Below are the code and all the weights of a small trained network. Each question names an input and a target symbol and asks about switching units off, where a switched-off unit gives its printed mean instead of its output.

import numpy as np


def w(rows, s, z=0):
    codes = np.array(rows[::2]) - 128.0
    scale = np.full(codes.shape[1], s)
    scale[-1] = z or s
    return codes * scale


def norm(h):
    return h / np.sqrt((h * h).mean(-1, keepdims=True) + 1e-5)


def f(y):
    return y / 2 * (1 + np.tanh(0.7978845608 * (y + 0.044715 * y**3)))


def softmax(a):
    e = np.exp(a - a.max(-1, keepdims=True))
    return e / e.sum(-1, keepdims=True)


def log_softmax(a):
    a = a - a.max(-1, keepdims=True)
    return a - np.log(np.exp(a).sum(-1, keepdims=True))


def net(x, mask):
    ids = ['ΣΨΩαζθτ'.index(c) for c in x.split()]
    T = len(ids)
    res = E[ids] + P[:T]
    u = 0
    for l in range(2):
        r = norm(res)
        for j in range(3):
            rows = slice(2 * j, 2 * j + 2)
            q, k, v = (r @ M[l][rows].T for M in (Q, K, V))
            z = softmax(np.where(np.tri(T) > 0, q @ k.T / 2**0.5, -1e9)) @ v
            o = O[l][rows]
            res = res + np.where(mask[u + j], z, o[:, -1]) @ o[:, :-1]
        u += 3
        y = f(norm(res) @ A[l][:, :-1].T + A[l][:, -1])
        res = res + np.where(mask[u : u + 12], y, B[l][:, -1]) @ B[l][:, :-1]
        u += 12
    return log_softmax(norm(res)[-1] @ U[:, :-1].T + U[:, -1])


Q, K, V, O, A, B = {}, {}, {}, {}, {}, {}
E = w([
[116,137,109,157,135,123],'Σ',
[114,167,113,96,147,132],'Ψ',
[85,127,115,114,136,160],'Ω',
[136,132,131,189,161,102],'α',
[122,179,133,90,138,125],'ζ',
[118,86,96,137,127,175],'θ',
[220,107,5,182,135,100],'τ',
],0.024)
P = w([
[100,246,58,182,65,132],'0',
[160,95,68,70,20,100],'1',
[119,224,71,133,93,180],'2',
[104,140,117,102,72,152],'3',
[128,160,23,139,219,112],'4',
[82,183,124,179,153,161],'5',
[122,115,153,104,101,142],'6',
[220,145,66,114,97,105],'7',
[86,163,130,211,188,111],'8',
],0.013)
Q[0] = w([
[159,116,197,161,67,178],'0.h1',
[235,67,115,50,88,249],'0.h1',
[161,73,205,71,69,133],'0.h2',
[206,97,88,53,73,98],'0.h2',
[224,96,85,1,229,154],'0.h3',
[135,158,216,88,8,121],'0.h3',
],0.0071)
K[0] = w([
[136,218,197,103,49,211],'0.h1',
[119,170,60,79,90,176],'0.h1',
[50,75,80,24,112,141],'0.h2',
[117,146,154,75,158,1],'0.h2',
[181,179,195,117,177,63],'0.h3',
[116,195,221,90,96,173],'0.h3',
],0.0075)
V[0] = w([
[106,119,122,33,71,89],'0.h1',
[89,71,50,153,34,119],'0.h1',
[222,52,144,43,167,59],'0.h2',
[43,44,19,125,239,99],'0.h2',
[153,151,42,217,151,254],'0.h3',
[76,192,60,53,249,95],'0.h3',
],0.006)
O[0] = w([
[206,106,92,131,183,156,73],'0.h1',
[114,193,124,212,94,81,173],'0.h1',
[133,116,76,134,162,203,2],'0.h2',
[198,106,223,177,135,60,149],'0.h2',
[2,55,99,55,38,58,235],'0.h3',
[149,115,130,111,191,125,153],'0.h3',
],0.0058,0.0086)
A[0] = w([
[147,99,194,180,144,158,96],'0.n1',
[110,74,79,97,133,116,160],'0.n2',
[152,2,89,133,47,97,82],'0.n3',
[116,139,147,138,181,84,156],'0.n4',
[218,163,99,139,102,218,254],'0.n5',
[163,93,123,196,126,248,88],'0.n6',
[144,76,144,203,164,98,128],'0.n7',
[144,123,144,121,204,136,147],'0.n8',
[61,162,72,190,229,167,57],'0.n9',
[94,32,150,133,158,252,47],'0.n10',
[215,29,165,108,126,126,142],'0.n11',
[98,86,163,51,90,124,155],'0.n12',
],0.0087,0.0037)
B[0] = w([
[192,112,90,151,103,144,101],'0.n1',
[174,138,202,164,120,146,199],'0.n2',
[113,218,158,58,137,162,252],'0.n3',
[69,208,143,76,103,250,207],'0.n4',
[103,66,250,217,102,2,129],'0.n5',
[14,79,82,135,160,178,104],'0.n6',
[116,97,135,93,68,177,195],'0.n7',
[69,125,101,100,88,125,101],'0.n8',
[211,188,59,124,90,169,195],'0.n9',
[27,126,141,97,40,167,126],'0.n10',
[193,131,31,76,74,72,114],'0.n11',
[150,142,105,222,120,53,196],'0.n12',
],0.0072,0.0036)
Q[1] = w([
[103,9,132,122,161,204],'1.h1',
[100,156,45,209,208,178],'1.h1',
[45,78,92,44,144,254],'1.h2',
[206,145,41,47,147,127],'1.h2',
[125,120,100,65,162,164],'1.h3',
[121,207,79,197,200,139],'1.h3',
],0.0093)
K[1] = w([
[86,164,159,121,57,69],'1.h1',
[215,80,123,74,68,183],'1.h1',
[161,104,195,111,2,116],'1.h2',
[185,131,69,177,120,112],'1.h2',
[120,122,199,103,67,94],'1.h3',
[233,169,131,139,150,42],'1.h3',
],0.012)
V[1] = w([
[168,69,80,95,79,102],'1.h1',
[163,111,88,210,183,76],'1.h1',
[177,201,172,91,138,51],'1.h2',
[88,109,120,227,114,157],'1.h2',
[134,93,254,123,119,201],'1.h3',
[60,192,125,193,137,194],'1.h3',
],0.0094)
O[1] = w([
[2,49,28,148,149,94,110],'1.h1',
[162,227,71,224,102,86,123],'1.h1',
[227,146,249,165,173,117,159],'1.h2',
[200,137,76,103,94,246,164],'1.h2',
[135,220,95,83,12,110,5],'1.h3',
[116,20,89,51,112,163,200],'1.h3',
],0.0085,0.012)
A[1] = w([
[71,94,104,87,137,95,170],'1.n1',
[87,125,157,117,107,78,247],'1.n2',
[107,105,172,144,132,135,117],'1.n3',
[248,190,70,122,122,161,2],'1.n4',
[133,134,116,140,197,162,79],'1.n5',
[149,185,168,166,100,141,29],'1.n6',
[170,135,86,141,164,156,55],'1.n7',
[85,149,137,113,47,119,121],'1.n8',
[157,96,175,88,172,150,79],'1.n9',
[101,163,195,166,134,129,106],'1.n10',
[171,99,145,106,163,112,101],'1.n11',
[47,204,144,117,83,109,224],'1.n12',
],0.015,0.0034)
B[1] = w([
[140,71,149,122,180,133,215],'1.n1',
[148,131,110,177,149,127,178],'1.n2',
[152,100,93,189,77,76,212],'1.n3',
[215,60,33,124,143,143,180],'1.n4',
[121,177,94,37,90,99,198],'1.n5',
[136,107,206,77,107,86,139],'1.n6',
[172,152,96,144,53,104,155],'1.n7',
[131,254,56,107,75,128,138],'1.n8',
[156,187,109,130,140,87,255],'1.n9',
[201,120,208,83,168,86,181],'1.n10',
[71,176,107,116,94,132,195],'1.n11',
[192,230,186,133,80,130,146],'1.n12',
],0.0098,0.0072)
U = w([
[78,174,118,152,54,80,162],'Σ',
[149,183,181,156,183,129,149],'Ψ',
[99,139,114,86,136,30,11],'Ω',
[239,160,92,177,173,179,45],'α',
[160,158,221,187,110,136,253],'ζ',
[101,96,152,148,165,162,226],'θ',
[134,186,123,254,157,129,90],'τ',
],0.01,0.0032)

Each question gives the input, a string of symbols that net reads in full, and the target symbol t.
The units are the heads (2 rows each of Q, K, V and O) and the neurons (one row each of A and B). Each row of codes is followed by its name. A weight is (code - 128) times the scale printed after its matrix; where a second scale follows, it is the last column's (O, A, B and U).
mask holds one flag per unit, layer by layer, with each layer's heads first. A switched-off unit (its flag False) gives its mean, the last column of its rows in O or B, instead of its output. The means were averaged over made-up inputs and are rounded, as every weight is.
A unit's drop is (log p(t) with every unit on - log p(t) with that unit switched off) / (log p(t) with every unit on - log p(t) with every unit switched off).
The circuit of an input: a set's keep is (log p(t) with only the set's units on - log p(t) with every unit switched off) / (log p(t) with every unit on - log p(t) with every unit switched off). Starting from the 12 units with the biggest drops (on a tie, the unit counted first), units are removed one at a time, each time the one whose removal leaves the highest keep (on an exact tie, the one counted first), for as long as the keep stays at least 0.8.
units of the circuit, in order: the units of the circuit, biggest drop first
k most important neurons: the k neurons with the biggest drops, biggest first
top k neurons in layer l: the k neurons of layer l with the biggest drops, biggest first
heads that matter: for each layer, one digit per head in row order, 1 if its drop is at least 0.15 and else 0, layers parted by /
input α α α α Σ θ α Ω, target Σ: heads that matter -> 000 / 100
input Σ ζ Ω α Σ Ω α Σ Ω, target ζ: units of the circuit, in order -> 1.h3, 0.h1, 1.n12
input α α Σ, target Σ: units of the circuit, in order -> 1.n4, 1.n2
input Ω Ω ζ θ τ Ω Ω ζ, target τ: heads that matter -> 000 / 100
input θ α α, target θ: top 2 neurons in layer 0 -> 0.n3, 0.n5
input Ω ζ α θ α, target ζ: heads that matter -> 101 / 001
input Ω α Ω θ α θ α, target Σ: heads that matter -> 010 / 111
input ζ τ τ α Ω Ω, target τ: heads that matter -> 000 / 101
input Ω α Ω, target Ω: heads that matter -> 110 / 100
input θ α α Ω Ω, target α: units of the circuit, in order -> 0.n9
input α Ω α α α, target Ω: 4 most important neurons -> 0.n12, 1.n5, 0.n9, 0.n7
input α α Ω α Ω α, target α: 3 most important neurons -> 0.n9, 0.n3, 0.n4
input θ Ω α α θ Ω τ Σ, target θ: heads that matter -> 000 / 010
input α α ζ θ ζ θ α Σ, target ζ: units of the circuit, in order -> 1.h2
input ζ Ψ θ α θ, target Ψ: heads that matter -> 101 / 011
input α Σ Σ α α α, target α: units of the circuit, in order -> 0.n3, 1.h2, 0.n4, 1.n5
input τ Ω Ψ θ α, target Ω: 2 most important neurons -> 1.n5, 0.n9
input Ψ ζ ζ, target ζ: heads that matter -> 001 / 001
input Σ Ψ Ω θ Ω, target Ψ: 2 most important neurons -> 0.n5, 0.n9
input α α Ω Σ Ω, target α: 2 most important neurons -> 0.n9, 1.n4
input α ζ α Ω α θ Ω α α, target θ: 4 most important neurons -> 0.n3, 0.n7, 0.n4, 0.n12
input Σ α Σ, target Σ: heads that matter -> 100 / 010
input α Ψ Ω, target Ψ: heads that matter -> 101 / 001
input Ω Σ α α α, target Σ: top 2 neurons in layer 0 -> 0.n9, 0.n4
input ζ α α, target ζ: most important neuron -> 1.n6
input θ α Ω, target θ: 4 most important neurons -> 0.n3, 1.n1, 0.n4, 1.n9
input α α τ, target τ: 2 most important neurons -> 0.n5, 0.n4
